[ 10   2 -19 -14   6  11   3  -4  -8 -18 -24   3   9  -4   1  34   1  -7
  15   4  10  -4 -11 -17  -3   6   9   1  -1  -1   5   5  13 -21  13  -3
 -58  13 -22  -8   2  -7 -18   5 -25  54   7  -2   7  -4  14   0   9  -3
  24   1  -3  17  47  11   1 -32   4 -11  21   0  12  -3 -17   5  11   7
  -5  14] | (60)
[ -2   0 -11 -12  -2  -6 -19 -35  -8  -7  -8   3  -5  -4  -9  -6  14   4
  -4   7  17  -1   6  -9  -8   7 -20   4  -3 -22  -3  -8  -9  -2 -15 -20
  -6  -2  46 -24  16  23   1   6  -1  23   9  -1  17  15   0   3  20  18
   3 -23 -13   0   1  12 -13 -13 -17  -8 -19  -6 -14  28  18   1  -9 -20
   1   5] | (59)
[  1   6 -13  -9  -8   2   0  -9  -4 -15 -13   0  10 -15   3  14   3  -2
  11   1   3   2   4 -15  -6  -4   0  -1  -5 -14   0  47  -4 -15   2  -6
 -23   1  -9 -13   4   3  -8   6 -16  38   6  -9  12  -9  -2 -10  13   3
  24  -3   2   9  28  13  -9 -26  -2  -6  11 -14   2   0  -2  18  -2  12
  -6   3] | (60)
[  3   2 -10 -15  -1   0  -5 -15 -10 -14 -13  -2   3   8   3   9   1   2
 -14  -2  12   1  -3 -13  -5   1  -2  -2  -7 -20  -8 -11  -6 -13  -9  -2
 -18   6  28 -11  13   4   5   3  -9  26   7   2  20  -1  -6   0  12   4
  20  -8  -1  -4  19   8 -14 -14  -9 -37   2  -7   0  12  10   1  -3  10
  -5  -7] | (59)
[ -1  -5   0  -2  -2 -10  -6  -7  -5  -4 -12  -3   8   3  14  -8   6   1
  -1   1  11   5  11  -7  -8  -3 -12   1  -3 -24  -3   3  -9 -12  -1 -10
   8   0  10  -7   3  16   2  -5  -2  35   9  -1  15   0   9   2   4   6
   0  -9  -9   6   0   6  -7  -6 -21   1 -12  -2  -8  19   8   3  -1  -6
 -16   7] | (59)
[  0  -4 -11  -4  11   1  -5  -9  -5 -10  -3   2   8   0   2   4 -10   4
  -7   1   5   8   9  -6  -5  -6   0  -6  -9 -17  -8   0 -11 -15   8  -2
  -9   4  -4  -1   8  -4   2 -23  -1  28   8   5   9 -10  -9   6   3  -4
  13  -2  -8   6  21  -1  -5 -12  -2  -9   0  -9  10   8  -3  -1  -5   3
  -5  -4] | (59)
[  7   0 -12   6  -5  -9 -13  -6  -8 -25 -23   5   7  -5  -1  11   9   2
   3   0  14  -4   7  -3   3  -2 -10  -2 -11 -26  -9   5  -4 -21 -12 -16
 -25  -3   7 -13   7   7  -4  11 -18  56   4  -3  13  -2  -3   8  28   8
  19  -5  -5   8  24   3  -4 -20 -20 -13  -1 -16  -8  15  -5   4   0   7
 -10   9] | (59)
[  4 -10 -15 -20   6   5  -1 -13 -13 -23 -24  -6  10  -2  -6  11  -3  11
   1   5  18 -10   9 -12  -7   0   4   1  -9 -17 -14 -11  -6  -4  -9   7
 -23  12  24  -4  21   3   4   2  -6  21   8  -9   1  -7  -7  -2   6   3
  26   5   5   5  37   7  -8 -19   7 -20   9 -18   9  -4  -6   4   0  11
  -5   3] | (59)
[  6  -2 -17 -30   0  15  -8 -19 -11 -17  -8   1   0  -6  -9  -1   8   6
  -2   4  14   1   2 -14  -4   2  -8  -1 -16 -32 -11  -9  -5 -17 -16  -6
 -32  -4  25 -21  19  12   4   3 -10  25   6  -6  10   6   0   2  12   5
  22  -9   2   7  29  13 -12 -14 -13 -19  -2  -7   1  18  23   6   0   3
  -4   2] | (60)
[  4  14 -19 -16 -12   2   1  -5 -12 -17  -1 -10  -5  -8  -5  32  14   3
  -3   0  12   0 -14 -11  -4   5  -3   0   0  -3  10  -5  13 -18  -5  -6
 -59   2  -6 -23   8 -11   3   9 -22  19   4  -5  12   1  13   3  12   9
  26  -1   7   9  26  15  -6 -23  -2 -17  16  -2   6 -31  12   3   9   3
  14   7] | (60)
[ 13  10 -24 -21 -11  10   0 -19  -6 -25 -40   1   4 -11 -10  33  -1   9
   1   4  25  -2 -10  -8  -3  11   5  -1  -7  -7   5   5  -5 -17  -5  -3
 -66   8 -16 -15  15 -14   7  10 -25  28  -3  -5   8 -10   0  -1   1  -3
  36   3  19  12  42   9 -14 -25   6 -17  21  -9  17 -12   2  10  -7  25
  -1   3] | (60)
[ 16  -4 -33 -12  -8   2  -4 -24 -14 -30 -22   2  23 -17   4  28 -21  -1
  -2  -1  13  -3  17 -20  -4  -8  13  -9 -34 -32 -15   1 -14 -34   4  -2
 -55  -3 -25  -5  16   2  -8   6 -14  76   6   3  13 -18  -6   4  12 -11
  40   1  17  18  62   3 -12 -24   1 -32  20 -19  19  14 -10  12   8  28
 -78   2] | (60)
[  3  -1  -5 -16  -2   4  -6  -9  -7 -12  -5   3  -6  -7  -2   6  13   1
  -7 -13  14  -5   0 -16  16   0  -8   2  -3 -12  -7  -6  -5  -5  -8  -8
 -15   5  22 -11  11   5   3   1  -5  21 -28   3   7   9   2  -3  10  -1
   8  -1  -1   5  22   5  -3 -15 -11 -17  -1  -4   3   6   1  19  -5   1
  -8   4] | (60)
[  1  -3 -18 -15  -5  -1  -5 -21  -7 -13 -14  -5  14  31  -1   9 -22   1
  -5  -1   8   4   5 -24  -4   1  -3  -9  -9 -17 -12  -7  -7 -18 -11  -5
 -34   3   9 -12  18  -3   2  -1 -16  34   5   0  14  -6  -7   2   6   3
  24  -5   6  11  31  11 -10 -18  -5 -16  13 -14 -20   8  10   6   1  14
  -6   7] | (59)
[  2  -1 -12 -19  -7   4  -4  -4  -9 -13 -26   3  -1   1   0   4  20   0
  -3   5  24  -9  -3 -15   1   5 -17  -2  -3 -25  -9   0  -1 -23 -15 -12
 -17  13  33 -20  25  20  10  -3 -24  50   9  -4  26   9  -8  -2  21  13
  24 -17 -16  23  40   4  -1 -33 -31 -27 -11   4 -13  24   7   3   7  -8
  -4  13] | (59)
[  3   2   2 -12   0  -7 -15 -21 -10  -2 -14   4 -10   0  -7  -9  22  13
  -9   7  14  14  13  -5  -1   6 -37   5   7 -44  -8  -2 -11 -13 -26 -16
  -6  -7  43 -27  12  24   7  -1  -9  11   6  -5  16  25  16   2  20  22
  -5 -23 -16   6  -7   9 -11   1 -37 -12 -32   3 -21  40  30  -4  -8 -21
  -1   4] | (60)
[  0  -6 -11  -6  -6   0  -6 -20  -8 -14 -12   2   8 -13   2   4  -7   4
  -4  -2  12   1  16 -14 -11  -4  -7  -1   1 -41 -10   2 -11 -13  -9 -16
 -19  -5   7 -15   9   3  -4   0  -5  44   4   0  11  -6 -11   2   7   2
  10 -13   2   7  22   8 -16  -7 -12 -16   2 -14  -3  17  11  -2  -3  12
 -13  22] | (60)
[ -6  -4  -6   0  -9  -9 -11 -13 -12 -15 -26  -1  -2  -6   0  -3  14   7
  -1   8  31   7  14 -12 -11  11 -24 -10 -19 -41  11  -1 -19 -31  -8 -18
   0   3  27 -18  14  28   3  -2 -12  58  13  -3  25  15  -2   3  26  23
   4 -21 -22  13  10   8 -11 -34 -42 -12 -18  -4 -29  37   2   1  -6  -8
 -11  10] | (60)
[  9   4 -17 -27  -5  14  -1 -18 -11 -25  -7   3   4   0  -3  10  -1   9
  -8   9  25  -7  -7 -14  -1   2   0   3  -5 -18 -11  -7   1 -20 -14  -9
 -26   8   9 -16  20   5   2   7 -16  28  -3  -8  15  -7  -1  -4   9   5
  24  -7   7   6  43  13  -3 -12  -6 -20  10 -10   6   3  12   6   0  11
  -7   7] | (59)
[ 12  15 -29 -21  -8  13  -1 -26  -9 -11  -8   3   7  -6   2  39  10  -1
  -9   1  14   0 -10 -17   0  -3   7  -3 -11 -15  -4  -1   7 -24 -10 -15
 -63  -3  -9 -23  14 -18 -15  13 -25  36   2  -9  15  -7   5   3  13  -1
  32  -3  12  14  46  12 -10 -12   2 -25   0  -4  10  -4   9  10  11  18
  -2   7] | (60)
[ 11   2 -18 -26  14  19  -2 -24  -9 -25  -4  -7  -4  -8 -13  21   1  13
 -11   6  11  -9 -14 -10   6  -7  -1  -5  -5  -8  -7 -13  -7 -13 -20 -19
 -56   1  17 -17  41  -5   5  -2 -20  11  -2  -3  11 -13   6  21  -5  -3
  26   1  -1  -2  47  12  -9 -10   7 -27  13   0  18  -2  10  13  24  12
   2   4] | (60)
[  9   3 -20 -19 -10  14   3  -7  -1 -16  -3  -3   0  -6  -7  27  -3   4
   0   8  10  -1  -7 -14   3 -13   7   0 -10  -8   3   1   8 -18   0   1
 -42   4 -19  -6   4 -11  -1   5 -20  30  -5  -9   5 -11  12  -2  -2   2
  36  10   6   3  36  10  -3 -15  10 -15  21   1  10  -7  -2   5   7  16
  -6   6] | (60)
[  2  24 -24 -26 -13  11  -4 -22 -15 -21  12  -4 -14 -18  -6  36  30   1
  -7  14  16   9 -22 -16  -7   5 -11   8   7 -13  11  -6  14 -21 -27 -17
 -78  -5  16 -37  11  -2   6  21 -42  43   2 -20  19  15  18  -6  17  19
  26  -9  -2  19  28  11  -9 -29 -20  -9  13  13   0   9  21   1  -2  -4
  16  20] | (60)
[  1  12 -11 -16 -16   3   2  -5  -7 -20 -27   2   1  -3   7  25  26   8
   3   6  18   5  -5  -9  -7   7  -8   3   3 -16   5   2  13 -18  13 -17
 -31   1  16 -21  -5   8  -3  10 -26  59  13  -8  22   6  11   0  21  22
  27 -15  -9  24  28  24   0 -38 -23 -23   4  -2 -10  11   0   6   4   1
   0  19] | (59)
[  3  -5  -7  -5  -7 -10  -2 -13  -8 -14  -9  -4  11 -11   0   4 -18   2
   2   4   0  -2   6   1   0   0  -3  -3 -10 -13 -18   4  -7 -14   2  -3
 -16   3  -6  -2   7   3  -3   3  -7  26   3   1   4  -8  18  22  11  -2
  16  -2   0   7  23  18  -4 -12  -7 -12   4 -10   5   3   0   0  -3  13
 -13   9] | (59)
[ 14  11 -22 -20  -2  16   1 -13 -15 -19   3   0  14  -9  -3  33  -4  -1
  17   0   8  -7 -21 -14   3  -1   9 -15 -15   0   2  -4   4 -15  -2   2
 -66   2 -18  -4  19 -15  -1   9 -25  33  -3   2  24 -19   6  -6   6  -5
  37   6  14   9  48   6  -2 -26  13 -13  30  -3  18 -22  -9   4  12  22
   5  15] | (60)
[ 13  -7 -36 -16  -3  16   2   4 -14 -22 -25  -1  30 -12   5  36 -26  -6
  -4  -8   9 -17  -2 -23  -8 -15  26  -9 -31 -25  -7   8   5 -20  26   3
 -68  17 -49  26  11  -6  -8   4 -25  69  -2  -3   3 -37  -9  -2   7 -14
  55   7  17  13  74   4   4 -33  25 -23  44  -2  32 -26 -30   9  19  36
 -15   6] | (59)
[  3  -2 -20 -16  -3  13  -7  -6 -10 -16 -31   2  10  -1   3   8  -1   3
   0   1  20 -21 -12 -14  -4   4  -1  -2 -22 -30 -23  -2 -10 -41  -6  -8
 -15  12  25  -6  21  15   2   4 -12  50  12  -4  28 -13  -6  -4  12   6
  27  -8  -9  10  49   5  -5 -34 -15 -20   5 -10   3   3  -6   0   1   7
 -13  11] | (59)
[  2  11  -6 -16  -2  -3 -14 -15 -10 -14 -16   8  -6   0  -5   6  18  10
   8   0  18   7  14 -15  -2   5 -31   0  -2 -25   2  -4  -2 -20 -23 -20
 -26  -3  24 -25   6  10  20   6  -8  31   2   1  20   9   4   1   4  11
  13 -10  -7   6  12   5  -7 -14 -23 -14 -18  -2  -8  24  18   4   0  -4
 -19  14] | (60)
[  4   5 -17 -32   2   8  -9 -14 -15 -25 -19   2  -1  -5  -6  14   2  11
  -6   5  26 -20  -8 -38   4  -2  -4  -5 -15 -18 -16 -15 -12 -13 -19  -9
 -31  10  32  -7  25   2   1   6 -21  32   6   1  19 -10   5  -1  11   3
  29  -8   0  12  47  24  -6 -29 -10 -31   9 -12   6   7   8  13  25  13
  -3   3] | (60)

[ 16  29  22 -11   0 -43  10   8  14  11 -18   7 -59  19   2  23 -17 -15
  12 -34   1   3  -8  22  -8  17  25  50  28   1  -1  11 -15   7  31 -18
 -21 -10  15  20 -16  14 -13  -6 -14  -9   3  -9  17   2  23  -6 -12 -14
   0   1   2 -33   4  28 -46 -27 -10 -19  20  -8  10   0 -12   0  16   1
 -29   9] | Y
[-16   3   2 -15  28  -8  -7 -17   7   6  -2   4  -6   5  12  -5  -4  -1
   4   2 -26   4  -2  29   0   9   1  12  -1   2 -13  -4  -8  -1   5   4
 -20 -13  -7  10 -11  -3  -3  16  -7   4  -1  -3   5  -1 -17  -2 -14  -1
 -14   3  10   4 -22 -21 -21   8 -24  -1  -5   3  -6  -9   6  -9   4 -14
  14  15] | Q
[  0   3  -6  -5  35 -17   6 -20   4   1  -7  -2  14  11  13  -2  -1 -19
  13   8  13  -2  -6   4  -4   1  -1   8  10   5  -7  -8   8 -10   7 -16
  -5 -22   2   1 -20 -25   6 -21 -19  13  16 -13 -11  -4  -9   3  12 -14
  17   9   7 -32  21  20  -2  14  -1  -7   2 -11  11  -5 -21   8  -7 -18
 -21   3] | Q
[ 12  -2 -15  -3   3   2  -7  31 -10  -9 -14   0   4   0  -7   0  -8   5
   2   0 -13   4  20 -27   1 -18  -2   5   3   5   5  15   0  -2 -22   9
   3  16  -4   1  14   4   7  -9   0  27 -11  -8  -1  15   5   3  -9   3
  -9  10  -5   1 -21   8  32  17  -4   4  -8   2 -29 -27  -2 -10   1 -11
   8  -2] | Y
[  1   0  -5  24 -18  16  -7  72  -5  12 -21 -12   2  -1 -44  -2 -11  15
  -2 -17  12  -5  24 -27   1   9  29  23   2  -9   0  35  14  -5   4   1
   6  27  -1  -3  31  33  12   6   3 -29  -1   4  -5   1  -3 -11  10   2
  -9  12  -9 -12 -34  22  16   7 -57  -4 -27  18  -4  -1  18 -21  -6   6
   4   6] | Q
[ -5   8  -1  -9  20 -15  -3 -12   7   1  12   3 -10   8  -6   9  -3  -3
   2  11 -11   7  -6  11 -30  -8  -9  34  -6  16  -5  15  -8  13 -15   4
 -11  13   0   4  19   4  -4 -10   7  18  13 -13   5   5  -5   0 -16  -9
  -6  -5   4 -18  -6   0   2  -4 -10 -17   7   1  -7   6 -11  -7   4 -21
   5   9] | Q
[ 10  -2  22  24 -11 -33   4  14 -15   4 -25   1  -5   4 -40  18 -16 -21
   2  -7  -8  13  -6 -38 -12   2  18  16  -2  16  -2  -2   9  43 -35   2
  18  -2   1   1   1  10   5   9 -21   5  -1  21   4  20  10   4  -4   2
   0   1 -14 -21  -9  25  19  -6  16  22  -4  -5   6 -16 -34  -5  31 -10
   6  -5] | Y
[-19 -18  19  -8  14 -13  25  -5  -5   0  -3   1  21   3 -12 -15  -5   9
   0 -30 -26  14   3  -4  -4 -22  -7  12  -5   3 -18 -35  -7   3  -8 -12
   5  -3 -13 -11 -38 -11   7   2 -15  -1 -25 -14  13   0  -8   6 -18   8
   7  20  16  23  28 -12   3 -16   0 -24   3 -19  -1  -5  -2   4  22  11
   0   4] | Y
[ -1   2   0   4   4 -38   0  -6   7   3  -1   0  -3  -3  -2   1 -14  14
   0   8  14  -2 -14  10  -8  21  22   6   9   4  -7  -8  -4  19  22   3
   5   3  -4  20  -4  -9   0  10  -5 -15  -2  -2   2  -8   3   5  -4  -2
   1 -25  -1 -30  -6   4  17   7   7 -11   0   9  -2  -5 -16   6 -18  -5
 -12   1] | Q
[  4  -7  -6   9  -1 -28  -9  -4   2 -18  -5  -4 -28  10 -29  26  -4  -9
  -7  -2 -17   3  -9  11   7  14   8   5  -4   8 -28   2   3 -30  11   7
 -36 -37  -4  16   3   7  -4  12  -4 -10  -5 -13   5 -27  -1  -3 -13  -2
   4  19   6 -27 -16   4 -55  16  -6 -33   7 -18  21   6  -5  -5  -2 -53
 -14   5] | Q
[ -9  13  23 -12  15 -12 -11   1   1  13  11   2  18  -2  -6   4 -11 -44
  10 -22 -13   3  -9   4   1   3  12  -2  -2   8  -6 -14  -8  22 -13 -12
   7  -7  -1   9  -3 -27  14  13 -11  17  16   2  18  38  -4   4  21  12
 -14   9  10 -19   6  20   4   0 -11   6 -31   1  -4 -30 -13  -9  26  -7
  20   3] | Y
[ -7   2  13  10  14 -11   1 -24   4  -4   6  -4  -3  -2 -13  18  -5 -26
  -6 -14   0   8 -27   4  20   0   4 -10   9   7  14  -6   7  15 -28  -3
 -13 -19   9  11   1   5   1   1  -1 -35  10 -10  -3  -8   1   7 -14  -1
  -5  -9  -8 -24   0  11   4 -15  -8 -11  -7  13  11   3 -17   0   6   3
   2   5] | Q
[ 10  -8   9  20 -12 -17  22 -21 -19  18 -25  -6  18   2  -7   0  -1   4
  19 -14  35  14  -1 -31   7  -5  -2  11  -1  -5  -7  16  23  -4 -13 -23
   5 -17   8  -3 -39  21  -7 -34 -37  -2  -8  20  -8 -10  15  17  -2  -8
  27   9  -1   2 -21  15   2 -22   5   1   9  -7  11  14 -18  38 -24  11
 -59   2] | S
[ 13  17  11  -5  32 -21   0 -34  -4  11 -17   3  12   7  20  -6   7 -20
   8 -13  -4  21 -14   1  -4  12 -20  17   4  13 -15   1   5  -1 -24 -15
 -24 -27   4  -5 -23 -20   9   4 -33  14  -1   4   1  12  35   2  -4   7
  -6  -3  -1  -7 -20  12  20   7 -36  10 -10  -5 -10 -15 -26   5   6 -16
  17  -7] | Q
[ -2  -2  23  -8  -7 -44  18 -15  -9  21 -15  -1  -4  -8 -18   5 -12   6
   1 -21   4  15  -6 -11 -16 -23  18   7   4   3 -13  -3  -2  45 -10   3
   5  19  -5  24 -26   9   3   2 -24  25 -27  -4   1  20  22   6 -13   5
   3 -11   3 -13 -27   0  22 -15  18  -5   1  -9  -7 -10 -27  -1  17   6
  11  10] | Y
